Below are the code and all the weights of a small trained network. Each question names an input and a class and asks about switching units off, where a switched-off unit gives its printed mean instead of its output.

import numpy as np


def w(rows, s, z=0):
    codes = np.array(rows[::2]) - 128.0
    scale = np.full(codes.shape[1], s)
    scale[-1] = z or s
    return codes * scale


def f(y):
    return y / 2 * (1 + np.tanh(0.7978845608 * (y + 0.044715 * y**3)))


def log_softmax(a):
    a = a - a.max(-1, keepdims=True)
    return a - np.log(np.exp(a).sum(-1, keepdims=True))


def net(x, mask):
    res = np.array(x, float).reshape(1, 6) / 4 @ E
    y = f(res @ A[0][:, :-1].T + A[0][:, -1])
    res = res + np.where(mask, y, B[0][:, -1]) @ B[0][:, :-1]
    return log_softmax(res[-1] @ U[:, :-1].T + U[:, -1])


A, B = {}, {}
E = w([
[224,188,108,167,34],'x0',
[120,57,38,186,145],'x1',
[254,167,96,71,176],'x2',
[120,38,125,88,82],'x3',
[119,129,107,96,233],'x4',
[45,143,129,191,167],'x5',
],0.0095)
A[0] = w([
[108,118,173,157,5,230],'N0',
[166,189,171,100,164,202],'N1',
[131,176,217,107,146,146],'N2',
[129,173,26,200,211,194],'N3',
[98,57,120,193,55,253],'N4',
[128,203,192,94,180,89],'N5',
],0.011,0.0049)
B[0] = w([
[172,217,149,200,188,250],'N0',
[239,86,109,162,74,214],'N1',
[148,167,151,220,163,188],'N2',
[170,186,238,57,153,223],'N3',
[211,97,204,100,149,249],'N4',
[162,97,175,184,2,193],'N5',
],0.0089,0.012)
U = w([
[84,108,150,74,165,154],'0',
[174,139,150,165,103,203],'1',
[130,179,170,103,178,227],'2',
[194,112,6,43,125,251],'3',
[119,97,54,140,137,2],'4',
[45,120,79,111,117,30],'5',
[72,138,122,93,88,5],'6',
[90,142,103,155,145,23],'7',
],0.013,0.0035)

Each question gives the input, the list of numbers given to net, and the class t.
The units are the neurons (one row each of A and B). Each row of codes is followed by its name. A weight is (code - 128) times the scale printed after its matrix; where a second scale follows, it is the last column's (A, B and U).
mask holds one flag per neuron, in row order. A switched-off neuron (its flag False) gives its mean, the last column of its row in B, instead of its output. The means were averaged over made-up inputs and are rounded, as every weight is.
A unit's drop is (log p(t) with every unit on - log p(t) with that unit switched off) / (log p(t) with every unit on - log p(t) with every unit switched off).
The circuit of an input: a set's keep is (log p(t) with only the set's units on - log p(t) with every unit switched off) / (log p(t) with every unit on - log p(t) with every unit switched off). Starting from all 6 units, units are removed one at a time, each time the one whose removal leaves the highest keep (on an exact tie, the one counted first), for as long as the keep stays at least 0.8.
circuit, biggest first: the units of the circuit, biggest drop first
top k neurons: the k neurons with the biggest drops, biggest first
drop of u: that unit's drop, to one decimal
input [2,-6,1,-2,2,8], class 1: circuit, biggest first -> N5
input [-4,2,6,-5,5,-5], class 3: top 2 neurons -> N0, N1
input [-6,6,7,8,-6,3], class 3: top 4 neurons -> N0, N3, N2, N5
input [-2,-4,-7,8,-1,-1], class 2: circuit, biggest first -> N1, N0
input [-6,-5,-2,-2,-2,-3], class 1: top 2 neurons -> N5, N3
input [-2,6,0,-7,-4,-4], class 2: circuit, biggest first -> N1, N5
input [0,1,6,-6,5,-4], class 1: top 3 neurons -> N1, N5, N3
input [7,7,-8,1,5,6], class 2: circuit, biggest first -> N3, N1
input [0,1,-6,1,2,2], class 2: top 3 neurons -> N1, N5, N4
input [1,5,-1,-1,-1,-6], class 3: circuit, biggest first -> N2, N5, N0
input [-8,-3,8,3,-1,-1], class 1: top 2 neurons -> N5, N2
input [-4,5,-6,8,3,2], class 0: top 2 neurons -> N4, N1
input [-7,-2,-6,-4,4,4], class 0: top 3 neurons -> N0, N1, N4
input [-2,2,8,-4,3,-3], class 3: circuit, biggest first -> N0
input [-6,4,1,0,3,3], class 0: top 2 neurons -> N0, N2
input [-7,-8,-4,2,8,1], class 1: top 2 neurons -> N5, N2
input [-1,-4,-5,-2,-8,4], class 2: top 3 neurons -> N1, N5, N0
input [-7,-4,3,3,2,0], class 0: top 2 neurons -> N0, N4
input [-6,-6,-1,7,-5,-8], class 2: top 2 neurons -> N5, N1
input [-4,-2,0,0,6,3], class 0: circuit, biggest first -> N0
input [4,7,-8,-6,2,4], class 2: drop of N3 -> 0.2
input [-5,-8,4,4,4,-4], class 1: drop of N5 -> 0.1
input [-5,-1,-6,0,4,7], class 0: drop of N0 -> 0.8
